Here is a tiny trained network, its code and every weight. The questions are about switching its units off for an input and a class, where a switched-off unit gives its printed mean instead of its output.

import numpy as np


def w(rows, s, z=0):
    codes = np.array(rows[::2]) - 128.0
    scale = np.full(codes.shape[1], s)
    scale[-1] = z or s
    return codes * scale


def f(y):
    return np.maximum(y, 0)


def log_softmax(a):
    a = a - a.max(-1, keepdims=True)
    return a - np.log(np.exp(a).sum(-1, keepdims=True))


def net(x, mask):
    res = np.array(x, float).reshape(1, 4) / 4 @ E
    y = f(res @ A[0][:, :-1].T + A[0][:, -1])
    res = res + np.where(mask, y, B[0][:, -1]) @ B[0][:, :-1]
    return log_softmax(res[-1] @ U[:, :-1].T + U[:, -1])


A, B = {}, {}
E = w([
[129,35,91,159,211,85,13],'x0',
[20,63,44,97,55,215,118],'x1',
[156,58,87,241,117,75,254],'x2',
[137,120,125,102,140,128,153],'x3',
],0.014)
A[0] = w([
[223,164,244,157,149,45,113,245],'N0',
[159,57,53,96,167,173,21,135],'N1',
[205,122,158,221,176,88,195,109],'N2',
[102,86,97,152,134,152,99,125],'N3',
[219,216,209,111,215,173,75,165],'N4',
[154,235,173,59,191,95,65,197],'N5',
[162,164,164,112,37,152,169,188],'N6',
[105,252,134,128,57,144,206,212],'N7',
[11,113,134,55,85,253,80,165],'N8',
[98,34,9,208,55,140,207,56],'N9',
],0.011,0.012)
B[0] = w([
[161,164,125,222,137,105,155,254],'N0',
[108,130,144,81,188,9,149,210],'N1',
[65,103,180,199,150,153,182,209],'N2',
[142,107,123,118,122,69,102,165],'N3',
[186,151,69,104,108,150,121,223],'N4',
[203,128,59,63,103,125,75,227],'N5',
[129,181,131,153,66,219,109,195],'N6',
[128,203,162,138,26,191,143,226],'N7',
[82,128,142,55,134,178,117,246],'N8',
[228,170,47,146,93,98,106,224],'N9',
],0.014,0.027)
U = w([
[154,154,94,150,42,155,108,179],'0',
[167,106,57,155,171,64,89,168],'1',
[21,126,154,87,86,209,104,148],'2',
[40,100,148,80,173,84,92,5],'3',
[81,172,202,219,96,138,204,63],'4',
[114,61,174,254,218,81,134,194],'5',
],0.014,0.0025)

Each question gives the input, the list of numbers given to net, and the class t.
The units are the neurons (one row each of A and B). Each row of codes is followed by its name. A weight is (code - 128) times the scale printed after its matrix; where a second scale follows, it is the last column's (A, B and U).
mask holds one flag per neuron, in row order. A switched-off neuron (its flag False) gives its mean, the last column of its row in B, instead of its output. The means were averaged over made-up inputs and are rounded, as every weight is.
A unit's drop is (log p(t) with every unit on - log p(t) with that unit switched off) / (log p(t) with every unit on - log p(t) with every unit switched off).
The circuit of an input: a set's keep is (log p(t) with only the set's units on - log p(t) with every unit switched off) / (log p(t) with every unit on - log p(t) with every unit switched off). Starting from all 10 units, units are removed one at a time, each time the one whose removal leaves the highest keep (on an exact tie, the one counted first), for as long as the keep stays at least 0.8.
circuit, biggest first: the units of the circuit, biggest drop first
k most important neurons: the k neurons with the biggest drops, biggest first
drop when u is switched off: that unit's drop, to one decimal
input [4,-8,2,-4], class 5: circuit, biggest first	(N2; N7)
input [2,-1,8,-1], class 5: 2 most important neurons	(N2; N7)
input [0,7,-1,2], class 2: circuit, biggest first	(N8)
input [7,0,3,5], class 5: 2 most important neurons	(N5; N4)
input [-7,1,-3,-8], class 2: 3 most important neurons	(N9; N0; N8)
input [1,-6,0,8], class 1: 4 most important neurons	(N7; N5; N4; N6)
input [-8,-7,1,-5], class 4: 3 most important neurons	(N2; N0; N9)
input [1,-1,2,-8], class 5: 2 most important neurons	(N7; N6)
input [6,1,-8,-7], class 3: 2 most important neurons	(N8; N9)
input [8,0,7,-5], class 5: 3 most important neurons	(N2; N5; N4)
input [2,2,8,5], class 1: 3 most important neurons	(N9; N7; N6)
input [2,6,1,6], class 1: 2 most important neurons	(N9; N7)
input [-7,1,-3,4], class 2: 3 most important neurons	(N9; N0; N8)
input [-8,0,3,4], class 4: circuit, biggest first	(N5)
input [-5,1,-7,0], class 2: drop when N0 is switched off	0.3
input [1,-7,4,7], class 5: drop when N7 is switched off	0.4
input [4,7,-7,-3], class 3: drop when N1 is switched off	0.3
